Here is a tiny trained network, its code and every weight. The questions are about switching its units off for an input and a class, where a switched-off unit gives its printed mean instead of its output.

import numpy as np


def w(rows, s, z=0):
    codes = np.array(rows[::2]) - 128.0
    scale = np.full(codes.shape[1], s)
    scale[-1] = z or s
    return codes * scale


def norm(h):
    return h / np.sqrt((h * h).mean(-1, keepdims=True) + 1e-5)


def f(y):
    return y / 2 * (1 + np.tanh(0.7978845608 * (y + 0.044715 * y**3)))


def log_softmax(a):
    a = a - a.max(-1, keepdims=True)
    return a - np.log(np.exp(a).sum(-1, keepdims=True))


def net(x, mask):
    res = np.array(x, float).reshape(1, 2) / 4 @ E
    u = 0
    for l in range(4):
        y = f(norm(res) @ A[l][:, :-1].T + A[l][:, -1])
        res = res + np.where(mask[u : u + 5], y, B[l][:, -1]) @ B[l][:, :-1]
        u += 5
    return log_softmax(norm(res)[-1] @ U[:, :-1].T + U[:, -1])


A, B = {}, {}
E = w([
[171,37,61,188],'x0',
[88,93,81,2],'x1',
],0.0044)
A[0] = w([
[29,105,140,1,246],'0.n0',
[99,152,111,167,3],'0.n1',
[157,147,164,218,122],'0.n2',
[156,30,107,73,148],'0.n3',
[188,109,166,92,44],'0.n4',
],0.0059,0.0013)
B[0] = w([
[125,137,218,125,254],'0.n0',
[234,192,128,2,116],'0.n1',
[184,17,164,99,179],'0.n2',
[170,22,15,86,186],'0.n3',
[190,169,186,114,118],'0.n4',
],0.0056,0.0046)
A[1] = w([
[78,246,236,117,147],'1.n0',
[175,163,50,205,5],'1.n1',
[27,85,151,137,136],'1.n2',
[117,254,125,62,101],'1.n3',
[174,123,131,70,83],'1.n4',
],0.0082,0.0017)
B[1] = w([
[114,176,32,130,255],'1.n0',
[137,182,70,107,134],'1.n1',
[83,26,61,54,147],'1.n2',
[173,144,147,254,165],'1.n3',
[213,174,108,106,137],'1.n4',
],0.0063,0.0066)
A[2] = w([
[117,229,110,108,247],'2.n0',
[125,88,102,146,29],'2.n1',
[137,147,128,127,5],'2.n2',
[2,145,141,121,87],'2.n3',
[123,87,118,180,139],'2.n4',
],0.0085,0.0021)
B[2] = w([
[132,103,59,200,253],'2.n0',
[165,102,84,228,139],'2.n1',
[194,135,108,120,103],'2.n2',
[142,85,244,160,156],'2.n3',
[106,6,254,160,171],'2.n4',
],0.0067,0.0037)
A[3] = w([
[117,245,153,134,132],'3.n0',
[87,182,80,34,74],'3.n1',
[120,23,144,236,161],'3.n2',
[202,128,142,2,192],'3.n3',
[137,53,134,179,251],'3.n4',
],0.006,0.0032)
B[3] = w([
[76,50,151,239,143],'3.n0',
[168,173,147,89,130],'3.n1',
[171,137,210,116,249],'3.n2',
[70,254,106,191,167],'3.n3',
[120,183,177,122,255],'3.n4',
],0.0072,0.0045)
U = w([
[153,55,98,102,123],'0',
[92,169,75,248,153],'1',
[61,172,76,56,6],'2',
[204,127,233,170,170],'3',
],0.017,0.0025)

Each question gives the input, the list of numbers given to net, and the class t.
The units are the neurons (one row each of A and B). Each row of codes is followed by its name. A weight is (code - 128) times the scale printed after its matrix; where a second scale follows, it is the last column's (A, B and U).
mask holds one flag per neuron, layer by layer. A switched-off neuron (its flag False) gives its mean, the last column of its row in B, instead of its output. The means were averaged over made-up inputs and are rounded, as every weight is.
A unit's drop is (log p(t) with every unit on - log p(t) with that unit switched off) / (log p(t) with every unit on - log p(t) with every unit switched off).
The circuit of an input: a set's keep is (log p(t) with only the set's units on - log p(t) with every unit switched off) / (log p(t) with every unit on - log p(t) with every unit switched off). Starting from the 12 units with the biggest drops (on a tie, the unit counted first), units are removed one at a time, each time the one whose removal leaves the highest keep (on an exact tie, the one counted first), for as long as the keep stays at least 0.8.
circuit, biggest first: the units of the circuit, biggest drop first
unit that matters most: the unit with the biggest drop
top k neurons: the k neurons with the biggest drops, biggest first
k most important neurons of layer l: the k neurons of layer l with the biggest drops, biggest first
drop when u is switched off: that unit's drop, to one decimal
input [4,6], class 2: circuit, biggest first => (2.n0; 3.n3)
input [-6,-7], class 1: circuit, biggest first => (1.n0)
input [2,7], class 2: circuit, biggest first => (3.n3; 2.n0)
input [1,2], class 2: 2 most important neurons of layer 2 => (2.n0; 2.n3)
input [2,1], class 0: 2 most important neurons of layer 0 => (0.n3; 0.n0)
input [-2,3], class 1: top 2 neurons => (0.n0; 1.n0)
input [4,2], class 0: top 4 neurons => (0.n3; 1.n3; 1.n0; 0.n0)
input [5,8], class 2: circuit, biggest first => (3.n3; 2.n0)
input [3,4], class 2: top 2 neurons => (1.n3; 2.n0)
input [3,2], class 0: top 3 neurons => (0.n3; 1.n3; 1.n0)
input [2,2], class 0: 2 most important neurons of layer 0 => (0.n3; 0.n1)
input [8,-1], class 3: top 2 neurons => (1.n0; 3.n2)
input [2,4], class 2: top 3 neurons => (1.n3; 3.n3; 2.n0)
input [1,5], class 2: unit that matters most => 3.n3
input [-4,-1], class 1: drop when 1.n0 is switched off => 0.5
input [-7,-5], class 1: drop when 1.n0 is switched off => 0.2
input [6,-2], class 3: drop when 1.n0 is switched off => 0.1
